Each row has a name. After each piece below comes the name of the row it's from, unless a question asks for something else. Each question is about the rows just above it. Places in a row count from 1.

C: | -.28 | -.06 |  .32 | -.26 |  .28 |  .32 |  .31 |  .18 |  .45 | -.30 |  .25 |
T: | -.53 | -.04 |  .47 | -.44 | -.13 |  .52 |  .50 |  .81 |  .09 | -.50 |  .07 |
Q: | -.22 |  .19 |  .38 | -.09 |  .49 |  .08 |  .14 | -.09 |  .29 | -.60 |  .73 |
S: |  .47 | -.22 | -.21 |  .17 |  .01 | -.16 | -.17 | -.24 | -.32 |  .34 | -.23 |
L: |  .25 | -.46 | -.36 |  .27 | -.12 | -.03 |  .06 |  .06 |  .05 | -.64 |  .46 |
A: | -.55 |  .13 |  .69 | -.02 | -.07 | -.06 | -.16 |  .01 | -.32 |  .29 | -.21 |
Z: |  .38 |  .21 |  .35 |  .20 | -.07 | -.19 |  .10 |  .00 | -.25 | -.32 | -.02 |
key -> tag
| .19 | -> K543
| .18 | -> K32
| -.24 | -> K442
| .01 | -> K593
| .81 | -> K487
| -.09 | -> K295
| .06 | -> K146
| .28 | -> K154
Join C by its entry at place 8: -> K32
Which row holds |  .25 | -.46 | -.36 |  .27 | -.12 | -.03 |  .06 |  .06 |  .05 | -.64 |  .46 |? -> L
Where do | -.22 |  .19 |  .38 | -.09 |  .49 |  .08 |  .14 | -.09 |  .29 | -.60 |  .73 | appear? -> Q

M: | -.09 | -.01 | -.23 |  .03 |  .41 | -.08 | -.03 |  .33 |
G: | -.33 | -.07 |  .28 |  .12 | -.07 | -.31 | -.22 | -.09 |
Y: |  .09 |  .49 |  .56 |  .08 | -.08 | -.26 |  .20 | -.04 |
U: | -.60 | -.09 |  .63 | -.40 | -.25 | -.21 | -.37 |  .52 |
F: |  .13 | -.06 | -.07 | -.13 |  .41 | -.28 |  .22 |  .35 |
B: | -.03 | -.20 | -.42 |  .16 |  .16 | -.07 |  .24 | -.18 |
R: |  .11 |  .09 |  .19 | -.12 |  .18 |  .03 |  .54 |  .19 |
K: | -.18 | -.19 | -.15 |  .01 | -.30 |  .22 | -.40 | -.19 |
N: | -.17 | -.30 |  .10 | -.29 | -.06 |  .05 | -.23 |  .11 |
D: |  .20 | -.09 | -.04 | -.48 |  .18 |  .13 | -.25 |  .14 |
key -> tag
| -.24 | -> K305
| -.07 | -> K862
| -.37 | -> K523
| -.25 | -> K354
| -.26 | -> K420
| -.05 | -> K634
| -.06 | -> K508
| .16 | -> K936
Look up the entry of U at place 5 in the table: -> K354
find: | -.18 | -.19 | -.15 |  .01 | -.30 |  .22 | -.40 | -.19 | -> K
The row with | -.09 |  .63 | is -> U

V: |  .30 |  .05 |  .29 |  .21 | -.07 |
H: |  .30 | -.07 |  .29 |  .21 | -.07 |
J: |  .30 | -.07 |  .29 |  .21 |  .43 |
P: | .30 | .05 | .29 | .21 | .43 |
find: |  .30 |  .05 |  .29 |  .21 | -.07 | -> V
find: |  .30 | -.07 |  .29 |  .21 |  .43 | -> J
find: |  .30 | -.07 |  .29 |  .21 | -.07 | -> H
find: | .30 | .05 | .29 | .21 | .43 | -> P

